Known rows, with every way that one mark hangs from another
K(F(J(P) R)): [-19, -326, -43, 180, 116, -52, 211, 105, -389, 42, -60, -33, -129, -92, 4, -34, -11, 166, -4, 5, 65, -73, -70, -6, -2, -55, -109, -258, 65, 88, 180, -46, 22, -432, 84, -191, -189, -47, 65, 29, 25, -48, -37, -115, -180, 307]
B(E(K(F(R(D J(P)))))): [-130, -363, -91, 226, 147, 63, -5, 37, -527, 111, -29, 23, -73, 58, 41, 51, 215, 100, -84, -172, 134, -227, -127, -65, 31, -200, 16, -75, 65, -24, -50, -107, -50, -263, 60, -25, -121, -48, 165, 102, -166, -66, -29, -84, -164, 131]
R(D F P): [99, -30, 12, 143, 92, -149, -65, -1, -203, 79, -31, -182, -23, -9, -148, 119, -22, 0, 33, -186, 101, -184, -109, -74, -127, -133, -66, -31, 243, 238, -31, -40, 85, -218, 66, -77, -154, 33, 212, 74, -48, -10, 91, -133, 20, 134]
V(H(G) J(M)): [78, 110, -151, 46, 37, -409, 26, 13, 292, -81, -93, -153, -72, -30, -283, 54, -148, 154, 84, -49, -35, -21, -112, 144, 84, 76, 15, 3, -39, -205, 0, 270, -50, 504, -115, 143, 19, 233, -88, 65, -38, -227, 174, 173, 248, -36]
J(F M(X) P): [68, 69, -62, 271, 48, -380, -501, -137, 141, 48, -118, 20, 2, -12, -224, 24, -67, 123, 73, -95, 55, 89, -96, -48, 40, -101, 32, -158, 11, 2, -61, 117, -37, -18, 18, -161, -75, 150, -41, 11, -67, -184, 213, 58, 32, 47]
B(E(K(F(J(H P))))): [-134, -363, -120, 160, 66, -172, -210, 118, -362, 134, -88, 55, -66, 77, -43, 55, 172, 97, -132, -118, 118, -152, -137, -2, 16, -134, 112, -89, 22, -121, -14, -40, -85, 1, -3, -33, -23, -27, 72, 109, -171, -98, -48, 25, -164, 85]
V(H J(F P)): [118, -25, -104, 100, 80, -543, -310, -42, 12, -140, -106, -98, -79, -121, -449, 14, -4, 75, -11, -28, 33, 51, -70, 53, 83, -40, 129, -298, 82, -57, 9, 116, 115, -90, -71, 16, -31, 257, 48, 102, 12, -227, 118, 27, 111, 192]
K(F(J(H P) R(D))): [-62, -279, -26, 122, 52, -75, 258, 76, -373, -17, -78, -41, -136, -119, 72, -6, -14, 186, 14, 120, 97, -118, -95, 56, -33, -31, -159, -240, 85, 75, 155, -50, 34, -432, 235, -103, -261, -25, 130, 60, -33, -27, -30, -102, -145, 187]
J(F H(G(B)) M(V) P): [72, 151, -57, 252, -92, -516, -330, 35, 181, 10, -122, 27, -52, 5, -65, 19, -102, 192, 29, 2, 100, -24, -68, 192, -9, -30, 110, -57, -12, -105, -77, 163, 60, 207, 65, -194, -75, 208, 27, 40, -107, -223, 345, 107, 83, -202]
J(D F H(G) M P(R)): [91, 250, 6, 165, -8, -454, -253, -175, 23, -26, -121, -57, -32, -143, -84, 23, -50, 136, 82, 57, 99, 111, -96, 110, 42, -94, -17, -253, -26, -18, -153, 97, 39, -5, 52, -199, -237, 186, 153, 62, -192, -192, 232, 44, 60, -165]
P(E(K) J): [27, -219, -110, -15, 149, 51, -84, -116, -143, 280, -24, -92, -82, 57, -74, 104, 195, 43, -85, 83, 98, 79, -150, -18, -29, -204, 199, 4, 63, 6, 203, -19, -115, -36, -39, 36, 91, 13, -211, 65, -117, -96, -44, 108, 11, 91]
P(E(B K(F)) J R): [131, -271, -5, -103, 193, 184, 84, -166, -128, 255, 72, -12, -136, -27, 190, 36, 156, 71, -61, 107, 3, 70, -122, -83, -21, -188, 189, -48, 9, 68, 179, -67, -133, -306, -120, -81, 22, -23, -343, -17, -149, -126, -41, 122, -18, 114]
B(E(K(F))): [-91, -324, -132, 137, 127, -68, -141, 116, -357, 208, -12, -32, -37, 137, 27, 87, 229, 37, -129, -307, 70, -133, -147, -49, 31, -104, 160, 70, 66, -129, -22, 7, -199, -9, -62, -84, 39, -86, 54, 125, -189, -83, -4, 57, -131, 71]
G(X(B(E(K)) H M)): [91, -99, 10, 147, -43, -51, 62, 204, -74, 272, 127, 199, 52, 278, 223, 72, -110, 138, -17, -351, 145, -190, -45, -189, -29, -121, 52, 301, 34, -209, -280, 159, -132, 210, -256, -85, 300, 57, -91, -5, -26, -111, 96, 133, 112, -236]
G(B(E(K)) X(M)): [95, -124, -11, 186, -14, 59, 8, 160, -192, 258, 85, 131, 15, 282, 115, 82, -76, 99, -16, -353, 48, -290, -89, -217, 16, -110, 206, 480, 31, -166, -223, 103, -170, 254, -221, -115, 259, 55, -38, 20, -98, -81, 98, 101, 32, -128]
M(H K(F(R))): [-88, -323, -99, 347, 40, -111, 221, 161, -48, 114, 45, -38, -108, 16, -26, 39, 41, 30, -49, -65, 119, 29, -129, 94, 29, -104, -79, -135, -2, -17, 33, 134, -160, -116, 148, -248, -19, -91, 14, 127, -32, -135, 94, -21, 121, -27]
V(H(G X)): [191, 31, -73, 22, 72, -319, 30, 84, 44, -26, 37, -73, -17, 137, -167, 84, -191, 93, 53, -206, 67, -22, -91, 91, 115, 42, -68, 244, -91, -101, -117, 223, -202, 550, -172, 93, 43, 241, 44, 48, -22, -66, 223, 156, 173, 37]
X(B H(G) M(V(J(F)))): [141, -9, 13, 123, -46, -271, 277, 147, 112, 81, 116, 82, 32, 164, 249, 53, -146, 155, 71, -391, 153, -69, 39, 23, -26, -41, -134, 27, 71, -186, -206, 310, 48, 74, -97, -207, 242, 125, -84, -5, 31, -212, 253, 114, 231, -345]
K(F(R(D P))): [47, -212, -8, 184, 128, 53, 138, 113, -339, 64, -14, -151, -101, -54, 106, 42, 54, 92, 4, -142, 65, -84, -89, 10, -68, -39, -173, -94, 169, 103, 159, -31, -55, -411, 85, -163, -202, -77, 110, 87, -41, 5, 52, -101, -72, 188]
P(E J R V): [104, -143, -31, 4, 141, -141, 148, -136, -6, -66, -17, -30, -86, -29, -10, 83, 23, 118, -80, 171, 12, 101, -156, 36, -51, -237, -37, -149, 79, 102, 477, -19, 47, 75, -99, -54, 33, 119, -329, -94, -21, -232, -52, 269, 107, -98]
B(E(K(F(J R(D P))))): [-117, -402, -66, 235, 131, 113, 38, 86, -499, 155, -7, 2, -79, 65, 23, 45, 136, 77, -81, -158, 101, -273, -124, -66, 5, -161, -67, -71, 84, 13, -11, -81, -63, -123, 29, -32, -109, -88, 108, 88, -168, -23, -55, -104, -173, 100]
X(H(B(E)) M(K(F(J)))): [-111, -341, -6, 372, 9, 82, 297, 189, -43, 133, 94, 123, -4, 206, 254, 65, -11, 98, -8, -192, 201, -182, -71, 72, 77, -135, -78, 26, -22, -88, -158, 133, -134, 92, 158, -241, 98, -36, -89, 39, -102, -141, 45, 70, 75, -222]
X(B(E(K)) H(G) M(V)): [6, -171, 2, 230, -33, -144, 158, 272, -25, 217, 204, 209, 64, 344, 331, 72, -37, 128, -52, -481, 239, -202, -11, 1, -27, -146, -134, 190, -6, -302, -274, 246, -77, 341, -202, -118, 294, 40, -12, 17, -66, -136, 208, 149, 132, -430]
R(F(J(H)) P(E)): [87, -146, -33, 127, 21, -170, -62, 11, -204, 119, -126, 60, -85, -8, -240, 47, -211, 61, 5, 150, 169, -64, -83, 20, -155, -143, 69, -159, 157, 256, 52, -76, 153, -74, -11, -58, -103, 94, -53, -17, -53, -62, -30, -71, 8, 158]
V(J(H) P(R)): [78, 54, -41, 36, 17, -634, -50, 62, 37, -166, -126, -246, -114, -76, -198, 117, 119, 70, 12, 40, -79, 90, -107, -43, 6, -41, 104, -346, 146, -89, 228, 31, 279, -53, 22, 9, 5, 113, -68, 75, -17, -251, -21, 61, 127, -92]
F(J(M(K) P(V)) R(D)): [-190, -143, -57, 417, 29, 112, 375, -79, -14, -72, 11, -47, -117, -98, -134, 15, -27, 225, 16, 382, 103, -293, -116, -2, -26, -211, -184, -333, 20, 58, 263, -37, 121, 50, 348, -60, -222, 17, 159, 12, 7, -121, 22, -78, -13, -20]
X(B H(G)): [119, 26, -13, 80, 28, -235, 6, 371, -19, 82, 69, -26, 18, 169, 112, 65, -196, 151, -12, -417, 195, -188, -52, 32, 48, -88, -53, 147, 37, -165, -137, 198, -121, 126, -284, -96, 172, 37, -77, 40, -2, -14, 207, 112, 182, -87]
D(J(H) R): [87, 97, -96, -64, 95, -36, 451, 5, -157, -22, -129, -101, -60, -73, -89, 41, -28, 195, 108, -53, 40, 4, -210, -33, -143, -87, -6, -79, 192, -94, -59, 167, -106, 359, 332, -26, -35, 58, 71, 103, -78, -261, 26, -35, -19, -146]
R(D J(F P)): [57, -26, -60, 127, 129, -59, 55, -169, -377, -5, -117, -118, -12, -94, -184, 70, 79, 98, 72, -28, 141, -173, -94, -124, 27, -190, -45, -204, 160, 149, -49, -52, 123, -421, 325, -55, -231, 106, 211, 86, -43, -114, 68, -130, 18, 136]
P(V(J(H))): [17, 17, -141, -23, -23, -390, 77, -42, 126, -179, -159, -143, -70, -49, -195, 128, -4, 162, -62, 22, 15, -10, -115, 74, -71, -38, 49, -108, 134, -135, 323, 129, 40, 374, 68, 11, 92, 158, -26, 52, -14, -250, 45, 235, 132, -47]
B(E(K(F(R(P))))): [-64, -359, -78, 260, 132, -15, -145, 133, -401, 169, -18, 9, -74, 94, 24, 52, 170, 54, -120, -247, 96, -151, -120, -42, -6, -145, 54, -32, 72, -42, -7, -53, -109, -46, -108, -88, -24, -73, 63, 100, -169, -56, -7, -31, -151, 112]
H(G X(B(E) M(K))): [74, -94, -9, 276, 54, -10, 111, 182, -31, 14, 182, 59, 36, 310, 243, 146, -92, 91, 73, -368, 157, -284, -37, -37, 117, -87, 87, 369, -112, -208, -307, 186, -235, 394, -101, -160, 190, 87, 12, 37, -101, -56, 240, 153, 155, -163]
B(E(K(F(J)))): [-121, -382, -133, 132, 121, -20, -19, 95, -407, 209, -33, 5, -48, 109, -7, 61, 169, 66, -106, -222, 65, -191, -140, -71, 44, -109, 103, 2, 45, -89, -18, -4, -152, -2, -4, -65, 8, -85, 35, 93, -171, -84, -60, 15, -166, 92]
R(D(J(H P(E V))) F): [-9, 7, -61, -2, 72, -48, 164, -146, -231, -40, -88, -2, -51, -37, -70, 94, -16, 130, -23, 58, 173, -115, -141, 77, -172, -229, 27, -73, 240, 113, 4, -54, 85, -180, 236, 12, -149, 85, 140, 29, -102, -144, 40, -15, -33, 24]
X(M(K(F(R(D))) V(P))): [-76, -206, -19, 366, 33, 39, 423, 37, -16, 130, 180, -129, -58, 108, 202, 101, 280, 7, -12, -26, 76, -24, -41, -41, -103, -90, -77, -159, 131, -88, 166, 82, 47, -267, 435, -267, -16, -86, 203, 106, 1, -178, 91, -12, 34, -227]
M(H(B) V(J(P(R))) X): [49, -136, 19, 230, -34, -753, -102, 108, 126, -68, -15, -4, -28, 115, -220, 91, -164, 97, 85, -445, 74, 68, -103, 78, 94, -16, -439, -109, -46, -156, 9, 306, 39, 299, -46, -97, 61, 230, -19, 14, 144, -254, 295, 1, 348, -90]
M(H(G) K(F) V X): [-43, -284, -91, 311, -19, -297, 110, 171, 134, 132, 50, -15, -44, 183, 42, 84, -78, 20, 14, -442, 127, 64, -98, 160, 35, -25, -377, 20, -112, -146, -90, 329, -270, 153, 160, -246, 90, 26, 55, 83, 25, -199, 305, 59, 284, -172]
M(H(G(B))): [124, -33, -72, 94, 16, -338, 34, 250, -79, 39, 18, -62, -9, 156, -173, 60, -244, 62, 13, -381, 130, -79, -120, 89, 97, -86, -158, 257, 0, -116, -93, 238, -137, 358, -220, -76, 107, 85, -68, 64, -18, -57, 221, 83, 231, -85]
F(J(D H M) R): [-78, 0, -38, 177, -40, -133, 532, -60, -114, 83, -68, -10, -91, -122, -139, -12, -206, 217, 106, 300, 55, -153, -120, -21, -6, 34, -151, -190, -10, -49, 90, 122, 43, 254, 329, -28, -226, 59, 148, 27, -74, -106, -18, -60, -13, -61]
M(K(F) V): [-84, -247, -117, 320, 44, -109, 197, 166, 11, 243, 56, -201, -76, 59, 73, 118, 293, 16, -80, -161, 38, -66, -113, 33, -72, 28, 70, -130, 80, -124, 206, 137, -163, -136, 371, -346, 2, -113, 219, 175, 15, -196, 155, 8, 85, -30]
P(E J(F H(X) M)): [108, -10, -89, 12, 29, -195, -88, -249, 87, 110, -109, 72, -76, -4, -37, 70, -84, 142, 69, 325, 36, 149, -132, 103, 17, -53, 219, 34, -5, 48, 59, 80, -63, 175, 134, -1, -45, 199, -369, -41, -186, -224, 63, 212, 90, -132]

Rows
[94, -36, 30, 44, 113, -286, 251, -49, -149, 63, 31, -164, -31, -41, 55, 102, 37, 32, 71, -158, -23, -79, -170, -129, -35, -64, 7, -58, 152, 222, -6, 20, 28, -259, 36, -166, -121, -1, 117, 37, -64, -89, 56, -29, 34, -25] -> P(R(D F))
[-3, -257, -21, 135, 56, 51, 141, 220, -378, 210, 49, 108, -60, 121, 168, 17, -97, 174, -20, -230, 56, -331, -62, -193, 33, -71, 140, 163, 17, -89, -136, 31, -127, -138, -155, -113, 80, -25, -38, -8, -33, -36, 23, -5, -100, 126] -> G(X(B(E(K(F(J R))))))
[45, 32, -74, 118, 83, -493, -171, 45, 242, -51, -35, -126, -69, -3, -366, 42, 6, 77, -39, 158, -42, 53, -104, 33, 72, -114, 5, -186, 3, -137, 207, 124, 148, 287, 40, 206, -23, 197, -167, 0, 0, -228, 16, 178, 61, -75] -> V(H P(J(M)))
[105, -45, 30, 191, 11, -270, 97, -14, 32, 11, 77, -55, 4, 203, 51, 167, 6, 130, 122, -272, 83, -51, -31, 13, 72, 21, -64, 190, -14, -128, -45, 189, -44, 392, 77, -147, 76, 206, 63, 27, 48, -155, 268, 46, 150, -19] -> H(B X(M(V(J(P)))))
[189, 22, 15, 100, 16, -161, 243, 111, 27, 78, 164, 12, 45, 273, 252, 138, -136, 138, 123, -400, 108, -119, 2, -32, 22, 20, -93, 358, -53, -182, -178, 270, -157, 424, -96, -152, 174, 147, 36, -5, 19, -81, 314, 144, 166, -171] -> H(G X(B M(V)))
[104, 15, 4, 60, 149, -106, 389, -16, -174, 64, -13, -186, -16, -57, 48, 107, 96, 97, 74, -152, -27, -112, -199, -128, -41, -70, -146, -85, 154, 28, 73, 79, -36, -8, 155, -91, -114, -25, 83, 81, -37, -141, 40, -29, 88, -104] -> P(R(D(J)))
[129, 1, 9, 93, 21, -301, -125, 280, 71, 49, 25, 36, 37, 203, 72, 73, -301, 144, 55, -524, 161, -116, -67, -30, 69, -56, -194, 181, -30, -151, -177, 256, -204, 179, -255, -58, 193, 96, -103, -2, 6, -18, 228, 131, 213, -42] -> M(X(B H(G)))
[-30, -220, -30, 239, -25, -267, 117, 220, -41, 177, 206, 207, 61, 319, 155, 78, -33, 70, -43, -439, 211, -164, -39, -14, -4, -151, -136, 203, -30, -332, -228, 293, -80, 427, -152, -104, 254, 49, -17, 35, -49, -156, 221, 153, 149, -397] -> X(B(E(K)) M(H(G) V))
[-48, -293, -105, 87, 126, 142, 171, -88, -277, 260, -101, -33, -115, -43, 123, 46, 202, 141, -35, -50, 57, 37, -91, -73, -37, -130, 75, -126, 40, 107, 20, -19, -115, -255, 50, -92, -41, -81, 23, 78, -126, -77, -12, -55, -182, 185] -> E(K(F(R(J))))
[-14, -206, -107, 69, 43, -133, 155, 44, -53, 112, -111, 24, -53, 21, 3, 7, -215, 171, 92, -162, 20, 10, -101, 69, 53, 4, -275, -5, -51, -13, -8, 193, -170, 77, 38, -96, -78, 11, -177, -27, -46, -126, 75, 63, 14, 28] -> K(F(J(M(H(G) X))))
[109, 7, -113, -45, 83, 168, 122, -36, -57, 14, 143, -41, -40, 139, -146, 78, -84, 73, -130, 43, 163, -113, -79, -5, -85, -164, 168, 178, 154, -148, 364, 15, -128, 214, -45, -43, 100, 72, -112, -5, -44, -93, 91, 256, 151, 77] -> P(E(B) V)
[57, 86, -119, 154, 90, -101, 315, -155, 6, 209, -121, -28, -7, -55, -75, 38, 38, 165, 74, -66, -31, -28, -131, -37, -80, -23, 14, -124, 136, -74, -35, 214, -28, 248, 354, -158, -74, 42, -18, 35, -65, -329, 139, 2, 3, -158] -> D(J(F M(V)))
[165, -14, -101, 36, 97, -303, -283, -72, -38, -100, 11, -38, -96, -61, -445, -9, -70, 50, -35, 64, 101, 10, -46, 52, 67, -75, 242, -186, 97, -103, 37, 61, 72, -169, -112, 36, -17, 257, -41, 78, -20, -187, 129, 53, 170, 245] -> V(H J(F P(E(B))))
[-48, -99, -82, -21, 133, 133, 316, 33, -309, 13, -122, -9, -84, -2, 107, 40, 63, 214, 56, -170, 85, -77, -198, 52, -55, -157, 66, -7, 127, -90, -201, 106, -197, 260, 269, -41, -46, 5, -5, 91, -209, -223, 33, -46, -166, -97] -> D(J(H(B(E(K(F))))) R)
[67, 56, -56, 11, 65, -205, 243, -161, 12, 71, -4, -108, -32, -30, -232, 58, -110, 133, 143, -33, -19, 70, -171, -25, 52, -93, -266, 19, -5, -80, -30, 240, -111, 431, 201, 6, -79, 156, -22, 17, -56, -250, 85, 19, 112, -185] -> P(J(D(R) M(H(X))))
[72, -174, -65, -73, 127, 296, 90, -171, -71, 130, 116, 47, -106, 51, 162, 57, 108, 106, -155, 86, 79, 69, -85, -21, -106, -254, 147, -15, 87, 38, 313, -73, -154, -92, -200, -125, 71, -25, -232, -44, -145, -127, 41, 223, -3, 25] -> P(E(B K(F)) R V)
[48, -230, -20, 330, -48, 1, 102, 288, -136, 168, 119, 181, -7, 273, 115, 55, -171, 66, -12, -350, 78, -274, -92, -89, 56, -100, 69, 418, -2, -182, -233, 166, -196, 132, -104, -239, 207, 29, -88, 24, -54, -141, 129, 98, 159, -207] -> G(B(E) X(M(H K(F))))
[-38, -296, -113, 316, -32, -254, 221, 121, 55, 211, 101, -18, -62, 154, -8, 120, 88, 25, -24, -202, 73, 63, -101, 110, 1, 6, -209, -3, -36, -110, 12, 249, -197, 196, 267, -269, 40, 4, 112, 111, 42, -240, 242, 1, 224, -184] -> M(H(X) K(F) V)
[36, -14, -20, 279, -2, -340, -36, -50, 157, 52, -3, 208, -19, 17, -61, -40, -345, 166, 131, -104, 63, 33, -78, -33, 93, -74, -112, -49, -51, 17, -208, 274, -70, 105, -43, -144, -18, 117, -242, -75, -83, -165, 233, 67, 108, -165] -> J(F(R) M(H X(B)))
[6, 199, -75, 41, 74, -40, 260, -140, -80, 140, 33, -179, -19, -39, -193, 45, -53, 98, 138, -104, 12, -8, -158, -92, -57, -70, 7, -3, 152, -6, -97, 158, -111, 105, 227, -154, -155, 33, 249, 67, -128, -177, 114, -77, -19, -92] -> J(D(R(F)) M)
[46, -235, -55, 141, 94, 67, -119, -83, -270, 272, -81, 39, -86, 23, -224, 54, -61, 36, -32, 70, 162, -49, -70, -65, -145, -253, 98, -166, 150, 317, 5, -124, 100, -168, -112, -61, -48, 18, -42, -7, -81, -32, -38, -143, -85, 236] -> R(F(J) P(E(K)))
